Here is a tiny trained network, its code and every weight. The questions are about switching its units off for an input and a target symbol, where a switched-off unit gives its printed mean instead of its output.

import numpy as np


def w(rows, s, z=0):
    codes = np.array(rows[::2]) - 128.0
    scale = np.full(codes.shape[1], s)
    scale[-1] = z or s
    return codes * scale


def f(y):
    return y / 2 * (1 + np.tanh(0.7978845608 * (y + 0.044715 * y**3)))


def softmax(a):
    e = np.exp(a - a.max(-1, keepdims=True))
    return e / e.sum(-1, keepdims=True)


def log_softmax(a):
    a = a - a.max(-1, keepdims=True)
    return a - np.log(np.exp(a).sum(-1, keepdims=True))


def net(x, mask):
    ids = ['γζηξπψ'.index(c) for c in x.split()]
    T = len(ids)
    res = E[ids] + P[:T]
    r = res
    for j in range(2):
        rows = slice(4 * j, 4 * j + 4)
        q, k, v = (r @ M[0][rows].T for M in (Q, K, V))
        z = softmax(np.where(np.tri(T) > 0, q @ k.T / 4**0.5, -1e9)) @ v
        o = O[0][rows]
        res = res + np.where(mask[j], z, o[:, -1]) @ o[:, :-1]
    y = f(res @ A[0][:, :-1].T + A[0][:, -1])
    res = res + np.where(mask[2:18], y, B[0][:, -1]) @ B[0][:, :-1]
    return log_softmax(res[-1] @ U[:, :-1].T + U[:, -1])


Q, K, V, O, A, B = {}, {}, {}, {}, {}, {}
E = w([
[57,165,100],'γ',
[72,62,15],'ζ',
[227,44,82],'η',
[64,254,187],'ξ',
[108,175,138],'π',
[163,190,178],'ψ',
],0.014)
P = w([
[120,52,174],'0',
[170,126,105],'1',
[168,144,85],'2',
[227,141,93],'3',
[134,84,132],'4',
[110,76,159],'5',
[84,9,255],'6',
[136,81,125],'7',
[133,82,121],'8',
[201,184,54],'9',
[135,81,123],'10',
[149,82,132],'11',
[96,41,200],'12',
[142,80,128],'13',
],0.0093)
Q[0] = w([
[150,119,82],'head 0',
[191,180,35],'head 0',
[100,150,151],'head 0',
[150,251,57],'head 0',
[171,154,62],'head 1',
[147,34,132],'head 1',
[137,194,90],'head 1',
[190,194,24],'head 1',
],0.025)
K[0] = w([
[80,111,176],'head 0',
[86,56,243],'head 0',
[123,115,92],'head 0',
[70,2,200],'head 0',
[114,65,184],'head 1',
[194,100,100],'head 1',
[81,103,178],'head 1',
[90,37,222],'head 1',
],0.025)
V[0] = w([
[103,184,189],'head 0',
[110,169,169],'head 0',
[153,145,167],'head 0',
[114,89,68],'head 0',
[3,146,88],'head 1',
[214,59,97],'head 1',
[55,209,177],'head 1',
[59,118,84],'head 1',
],0.0078)
O[0] = w([
[66,37,219,155],'head 0',
[73,57,190,148],'head 0',
[144,87,183,77],'head 0',
[141,198,49,165],'head 0',
[2,103,227,254],'head 1',
[180,238,20,51],'head 1',
[99,2,233,189],'head 1',
[42,145,170,201],'head 1',
],0.0074,0.00066)
A[0] = w([
[112,97,115,95],'neuron 0',
[139,137,123,157],'neuron 1',
[123,168,110,145],'neuron 2',
[123,7,4,2],'neuron 3',
[69,198,170,161],'neuron 4',
[159,44,82,248],'neuron 5',
[129,162,193,106],'neuron 6',
[90,238,182,198],'neuron 7',
[122,146,122,126],'neuron 8',
[124,127,108,136],'neuron 9',
[115,134,80,139],'neuron 10',
[91,198,157,60],'neuron 11',
[116,152,119,107],'neuron 12',
[117,147,96,132],'neuron 13',
[151,186,205,126],'neuron 14',
[64,191,217,119],'neuron 15',
],0.012,0.0067)
B[0] = w([
[142,138,165,135],'neuron 0',
[99,116,128,144],'neuron 1',
[124,105,154,162],'neuron 2',
[2,167,230,188],'neuron 3',
[155,61,148,212],'neuron 4',
[238,73,56,207],'neuron 5',
[198,124,111,164],'neuron 6',
[18,159,112,215],'neuron 7',
[127,132,145,134],'neuron 8',
[116,119,122,140],'neuron 9',
[116,90,105,169],'neuron 10',
[196,90,143,145],'neuron 11',
[120,142,154,133],'neuron 12',
[126,105,132,158],'neuron 13',
[88,66,100,161],'neuron 14',
[182,227,164,248],'neuron 15',
],0.022,0.011)
U = w([
[141,151,1,120],'γ',
[155,105,52,91],'ζ',
[168,71,29,250],'η',
[134,150,87,175],'ξ',
[171,82,89,2],'π',
[105,41,101,36],'ψ',
],0.0095,0.0061)

Each question gives the input, a string of symbols that net reads in full, and the target symbol t.
The units are the heads (4 rows each of Q, K, V and O) and the neurons (one row each of A and B). Each row of codes is followed by its name. A weight is (code - 128) times the scale printed after its matrix; where a second scale follows, it is the last column's (O, A, B and U).
mask holds one flag per unit, heads first, then neurons. A switched-off unit (its flag False) gives its mean, the last column of its rows in O or B, instead of its output. The means were averaged over made-up inputs and are rounded, as every weight is.
A unit's drop is (log p(t) with every unit on - log p(t) with that unit switched off) / (log p(t) with every unit on - log p(t) with every unit switched off).
The circuit of an input: a set's keep is (log p(t) with only the set's units on - log p(t) with every unit switched off) / (log p(t) with every unit on - log p(t) with every unit switched off). Starting from the 12 units with the biggest drops (on a tie, the unit counted first), units are removed one at a time, each time the one whose removal leaves the highest keep (on an exact tie, the one counted first), for as long as the keep stays at least 0.8.
units of the circuit, in order: the units of the circuit, biggest drop first
top k neurons: the k neurons with the biggest drops, biggest first
which heads matter: for each layer, one digit per head in row order, 1 if its drop is at least 0.15 and else 0, layers parted by /
drop of u: that unit's drop, to one decimal
input ψ π π, target η: units of the circuit, in order -> [neuron 15; neuron 3]
input γ ζ γ ψ ψ η ψ, target η: top neuron -> [neuron 3]
input ψ γ γ ψ π γ γ, target η: top 2 neurons -> [neuron 3; neuron 15]
input γ γ ζ γ γ π γ, target ξ: which heads matter -> 01
input γ ζ ψ ζ, target ψ: top 3 neurons -> [neuron 3; neuron 15; neuron 6]
input ξ γ γ, target π: top 3 neurons -> [neuron 7; neuron 15; neuron 3]
input η γ ξ π, target γ: top 2 neurons -> [neuron 7; neuron 4]
input ψ ψ γ η ψ ψ ξ γ γ π, target π: top 2 neurons -> [neuron 15; neuron 7]
input ξ η ψ, target π: top 3 neurons -> [neuron 15; neuron 7; neuron 6]
input ζ ζ ψ γ, target ψ: top 2 neurons -> [neuron 15; neuron 7]
input ψ ξ γ ψ γ γ ζ π η ζ η ζ γ, target ψ: top 4 neurons -> [neuron 4; neuron 7; neuron 15; neuron 2]
input η ψ γ ψ, target γ: top 2 neurons -> [neuron 7; neuron 4]
input γ η η ψ γ ψ η ψ γ γ, target γ: top 2 neurons -> [neuron 4; neuron 7]
input ξ ψ γ γ ζ, target ψ: units of the circuit, in order -> [neuron 3]
input ξ ψ ζ γ, target π: top 2 neurons -> [neuron 15; neuron 7]
input ζ ψ π, target ψ: drop of neuron 15 -> 0.2
input ζ ξ γ ψ, target ψ: drop of neuron 0 -> 0.0
input ζ π γ ξ ζ γ π, target π: drop of neuron 7 -> 0.3
input η ζ η γ π γ ψ γ γ ψ, target η: drop of head 1 -> 0.8
input γ γ ζ η γ γ γ, target γ: top neuron -> [neuron 7]
